Below are the code and all the weights of a small trained network. Each question names an input and a class and asks about switching units off, where a switched-off unit gives its printed mean instead of its output.

import numpy as np


def w(rows, s, z=0):
    codes = np.array(rows[::2]) - 128.0
    scale = np.full(codes.shape[1], s)
    scale[-1] = z or s
    return codes * scale


def norm(h):
    return h / np.sqrt((h * h).mean(-1, keepdims=True) + 1e-5)


def f(y):
    return np.maximum(y, 0)


def log_softmax(a):
    a = a - a.max(-1, keepdims=True)
    return a - np.log(np.exp(a).sum(-1, keepdims=True))


def net(x, mask):
    res = np.array(x, float).reshape(1, 5) / 4 @ E
    u = 0
    for l in range(4):
        y = f(norm(res) @ A[l][:, :-1].T + A[l][:, -1])
        res = res + np.where(mask[u : u + 3], y, B[l][:, -1]) @ B[l][:, :-1]
        u += 3
    return log_softmax(norm(res)[-1] @ U[:, :-1].T + U[:, -1])


A, B = {}, {}
E = w([
[117,62,215,100,82,80,86],'x0',
[147,44,58,104,89,198,116],'x1',
[209,130,102,128,139,65,197],'x2',
[67,138,17,160,118,71,134],'x3',
[124,106,91,9,185,161,98],'x4',
],0.012)
A[0] = w([
[162,154,165,73,180,110,175,21],'L0N0',
[255,95,109,69,151,132,238,1],'L0N1',
[124,31,76,161,92,162,104,39],'L0N2',
],0.0095,0.006)
B[0] = w([
[96,118,139,240,140,125,35,175],'L0N0',
[220,96,66,165,166,72,26,255],'L0N1',
[149,136,112,192,160,252,82,209],'L0N2',
],0.011,0.0039)
A[1] = w([
[119,117,124,254,62,98,147,3],'L1N0',
[143,110,7,154,78,190,151,107],'L1N1',
[192,214,126,167,192,161,183,93],'L1N2',
],0.0096,0.0071)
B[1] = w([
[6,134,163,139,39,93,137,197],'L1N0',
[66,87,115,196,218,101,116,254],'L1N1',
[189,234,154,16,107,169,185,216],'L1N2',
],0.012,0.0055)
A[2] = w([
[155,91,254,137,58,128,192,60],'L2N0',
[107,17,201,23,104,195,131,3],'L2N1',
[225,26,163,103,86,17,163,34],'L2N2',
],0.0074,0.0041)
B[2] = w([
[93,136,62,66,174,123,179,251],'L2N0',
[117,165,158,40,24,138,124,199],'L2N1',
[238,253,151,192,122,133,163,236],'L2N2',
],0.014,0.0029)
A[3] = w([
[126,103,100,147,150,140,169,4],'L3N0',
[94,160,2,119,111,113,114,62],'L3N1',
[135,143,30,141,162,139,179,55],'L3N2',
],0.016,0.0044)
B[3] = w([
[104,183,156,78,188,112,163,153],'L3N0',
[133,63,68,81,216,67,142,254],'L3N1',
[123,37,95,10,189,143,157,248],'L3N2',
],0.012,0.0065)
U = w([
[2,150,135,210,107,72,155,102],'0',
[242,123,110,177,144,100,134,48],'1',
[163,221,153,104,101,115,206,174],'2',
[72,117,140,167,136,231,70,170],'3',
[66,98,181,38,43,178,78,2],'4',
[101,86,14,96,206,131,121,184],'5',
],0.02,0.01)

Each question gives the input, the list of numbers given to net, and the class t.
The units are the neurons (one row each of A and B). Each row of codes is followed by its name. A weight is (code - 128) times the scale printed after its matrix; where a second scale follows, it is the last column's (A, B and U).
mask holds one flag per neuron, layer by layer. A switched-off neuron (its flag False) gives its mean, the last column of its row in B, instead of its output. The means were averaged over made-up inputs and are rounded, as every weight is.
A unit's drop is (log p(t) with every unit on - log p(t) with that unit switched off) / (log p(t) with every unit on - log p(t) with every unit switched off).
The circuit of an input: a set's keep is (log p(t) with only the set's units on - log p(t) with every unit switched off) / (log p(t) with every unit on - log p(t) with every unit switched off). Starting from all 12 units, units are removed one at a time, each time the one whose removal leaves the highest keep (on an exact tie, the one counted first), for as long as the keep stays at least 0.8.
units of the circuit, in order: the units of the circuit, biggest drop first
k most important neurons: the k neurons with the biggest drops, biggest first
top k neurons in layer l: the k neurons of layer l with the biggest drops, biggest first
drop of u: that unit's drop, to one decimal
input [-6,-7,0,5,-6], class 2: units of the circuit, in order => [L1N2]
input [-1,-3,-2,-1,2], class 3: units of the circuit, in order => [L3N1; L3N2]
input [2,8,2,-4,0], class 3: units of the circuit, in order => [L0N2; L3N1]
input [6,-8,8,-4,4], class 1: units of the circuit, in order => [L0N0; L0N1]
input [3,-2,0,2,4], class 4: 3 most important neurons => [L0N1; L1N1; L2N0]
input [-5,0,-8,-8,1], class 4: units of the circuit, in order => [L2N1; L1N1]
input [4,7,3,-7,6], class 4: 2 most important neurons => [L2N1; L3N1]
input [-6,0,-8,-3,-7], class 0: 3 most important neurons => [L1N0; L0N2; L3N2]
input [-3,0,2,-3,0], class 1: units of the circuit, in order => [L0N1; L2N0; L3N1]
input [8,7,3,-7,-5], class 2: units of the circuit, in order => [L2N2; L2N1]
input [-1,-1,-6,6,-3], class 0: 3 most important neurons => [L1N0; L3N2; L2N0]
input [2,-5,8,8,-2], class 2: units of the circuit, in order => [L1N1; L2N2]
input [-6,-7,5,-1,4], class 2: 4 most important neurons => [L1N2; L1N1; L2N0; L3N1]
input [-2,-4,-2,5,-2], class 0: top 2 neurons in layer 1 => [L1N0; L1N1]
input [-2,-5,-2,-8,6], class 3: 2 most important neurons => [L0N0; L1N0]
input [6,0,6,7,-4], class 0: 2 most important neurons => [L1N0; L1N2]
input [5,8,-3,-1,-3], class 3: units of the circuit, in order => [L0N2]
input [3,7,0,-5,-7], class 3: 2 most important neurons => [L0N2; L1N2]
input [5,-1,6,-1,-6], class 2: 2 most important neurons => [L2N2; L1N1]
input [-5,0,-6,-1,-7], class 0: units of the circuit, in order => [L1N0]
input [2,-8,0,-3,7], class 3: 4 most important neurons => [L0N0; L3N1; L1N2; L3N2]
input [2,2,2,-3,-8], class 0: 2 most important neurons => [L1N0; L1N2]
input [-4,5,-2,-7,6], class 3: 3 most important neurons => [L3N1; L3N2; L1N0]
input [-7,-3,-2,-7,6], class 2: top 2 neurons in layer 1 => [L1N2; L1N1]
input [6,3,-6,3,8], class 4: drop of L2N1 => 0.3
input [8,0,1,-2,2], class 2: drop of L2N2 => 0.6
input [-5,0,7,-8,8], class 1: drop of L3N1 => 0.1
input [3,2,1,-2,-7], class 0: drop of L1N0 => 1.9
